Here is a tiny trained network, its code and every weight. The questions are about switching its units off for an input and a target symbol, where a switched-off unit gives its printed mean instead of its output.

import numpy as np


def w(rows, s, z=0):
    codes = np.array(rows[::2]) - 128.0
    scale = np.full(codes.shape[1], s)
    scale[-1] = z or s
    return codes * scale


def softmax(a):
    e = np.exp(a - a.max(-1, keepdims=True))
    return e / e.sum(-1, keepdims=True)


def log_softmax(a):
    a = a - a.max(-1, keepdims=True)
    return a - np.log(np.exp(a).sum(-1, keepdims=True))


def net(x, mask):
    ids = ['βγδεηπψω'.index(c) for c in x.split()]
    T = len(ids)
    res = E[ids] + P[:T]
    u = 0
    for l in range(3):
        r = res
        for j in range(2):
            rows = slice(2 * j, 2 * j + 2)
            q, k, v = (r @ M[l][rows].T for M in (Q, K, V))
            z = softmax(np.where(np.tri(T) > 0, q @ k.T / 2**0.5, -1e9)) @ v
            o = O[l][rows]
            res = res + np.where(mask[u + j], z, o[:, -1]) @ o[:, :-1]
        u += 2
    return log_softmax(res[-1] @ U[:, :-1].T + U[:, -1])


Q, K, V, O = {}, {}, {}, {}
E = w([
[3,11,218],'β',
[171,65,192],'γ',
[54,95,176],'δ',
[191,171,163],'ε',
[123,95,89],'η',
[154,73,125],'π',
[54,69,133],'ψ',
[53,106,143],'ω',
],0.014)
P = w([
[36,181,131],'0',
[148,16,65],'1',
[182,189,10],'2',
[48,44,27],'3',
[147,4,165],'4',
[92,59,203],'5',
[139,76,161],'6',
[51,77,201],'7',
[70,183,52],'8',
[196,171,187],'9',
[102,90,104],'10',
[113,115,143],'11',
],0.0026)
Q[0] = w([
[154,129,93],'L0H1',
[171,199,153],'L0H1',
[69,174,3],'L0H2',
[175,224,160],'L0H2',
],0.011)
K[0] = w([
[77,99,126],'L0H1',
[73,56,157],'L0H1',
[201,86,142],'L0H2',
[129,78,10],'L0H2',
],0.011)
V[0] = w([
[221,180,51],'L0H1',
[153,109,2],'L0H1',
[165,64,133],'L0H2',
[206,172,183],'L0H2',
],0.0079)
O[0] = w([
[158,157,131,4],'L0H1',
[161,159,109,64],'L0H1',
[174,108,107,196],'L0H2',
[150,92,248,41],'L0H2',
],0.016,0.004)
Q[1] = w([
[161,197,71],'L1H1',
[149,247,152],'L1H1',
[113,85,136],'L1H2',
[146,178,185],'L1H2',
],0.011)
K[1] = w([
[255,80,192],'L1H1',
[104,75,44],'L1H1',
[57,46,159],'L1H2',
[208,165,183],'L1H2',
],0.0087)
V[1] = w([
[189,132,92],'L1H1',
[10,178,129],'L1H1',
[61,93,189],'L1H2',
[130,183,133],'L1H2',
],0.013)
O[1] = w([
[4,84,183,90],'L1H1',
[212,207,39,156],'L1H1',
[234,178,254,247],'L1H2',
[90,93,129,47],'L1H2',
],0.0052,0.012)
Q[2] = w([
[142,37,90],'L2H1',
[2,116,135],'L2H1',
[93,120,96],'L2H2',
[133,170,218],'L2H2',
],0.011)
K[2] = w([
[180,233,2],'L2H1',
[46,136,72],'L2H1',
[60,41,140],'L2H2',
[157,94,172],'L2H2',
],0.0062)
V[2] = w([
[183,20,39],'L2H1',
[163,176,2],'L2H1',
[193,98,227],'L2H2',
[203,168,81],'L2H2',
],0.0069)
O[2] = w([
[32,103,69,183],'L2H1',
[92,254,172,88],'L2H1',
[246,99,107,254],'L2H2',
[157,149,56,182],'L2H2',
],0.0053,0.0058)
U = w([
[160,236,186,59],'β',
[136,67,1,167],'γ',
[162,189,24,10],'δ',
[151,102,68,105],'ε',
[62,167,90,198],'η',
[61,115,75,254],'π',
[109,181,35,90],'ψ',
[125,214,95,100],'ω',
],0.0064,0.0032)

Each question gives the input, a string of symbols that net reads in full, and the target symbol t.
The units are the heads (2 rows each of Q, K, V and O). Each row of codes is followed by its name. A weight is (code - 128) times the scale printed after its matrix; where a second scale follows, it is the last column's (O and U).
mask holds one flag per head, layer by layer. A switched-off head (its flag False) gives its mean, the last column of its rows in O, instead of its output. The means were averaged over made-up inputs and are rounded, as every weight is.
A unit's drop is (log p(t) with every unit on - log p(t) with that unit switched off) / (log p(t) with every unit on - log p(t) with every unit switched off).
The circuit of an input: a set's keep is (log p(t) with only the set's units on - log p(t) with every unit switched off) / (log p(t) with every unit on - log p(t) with every unit switched off). Starting from all 6 units, units are removed one at a time, each time the one whose removal leaves the highest keep (on an exact tie, the one counted first), for as long as the keep stays at least 0.8.
circuit, biggest first: the units of the circuit, biggest drop first
most important unit: the unit with the biggest drop
which heads matter: for each layer, one digit per head in row order, 1 if its drop is at least 0.15 and else 0, layers parted by /
drop of u: that unit's drop, to one decimal
input β γ γ γ ε ψ γ ψ, target β: which heads matter : 10 / 01 / 00
input γ π ε, target γ: which heads matter : 01 / 01 / 10
input δ δ γ γ, target δ: most important unit : L1H1
input β η ε ψ δ, target β: circuit, biggest first : (L0H1 L1H2)
input β δ π π π, target β: circuit, biggest first : (L0H1 L1H2)
input η γ π γ ψ γ, target π: circuit, biggest first : (L1H2 L1H1 L0H1 L2H2)
input γ γ π γ γ ε, target ε: circuit, biggest first : (L0H2 L2H1 L1H1)
input η π π, target π: circuit, biggest first : (L1H2 L1H1 L2H2 L0H1)
input β γ π ω γ δ γ ψ η ω, target β: which heads matter : 10 / 01 / 10
input β δ γ π, target β: circuit, biggest first : (L1H2 L0H1)
input π η η, target π: which heads matter : 00 / 11 / 01
input β ψ β, target δ: circuit, biggest first : (L1H1 L0H1 L0H2)
input β π ω γ γ, target β: drop of L0H1 : 1.5
input γ γ γ π ω β η π ε ε, target γ: drop of L0H2 : 0.4
input β ψ η γ ε ψ, target β: drop of L2H1 : 0.1
input β ω π ε ε β, target β: most important unit : L1H2
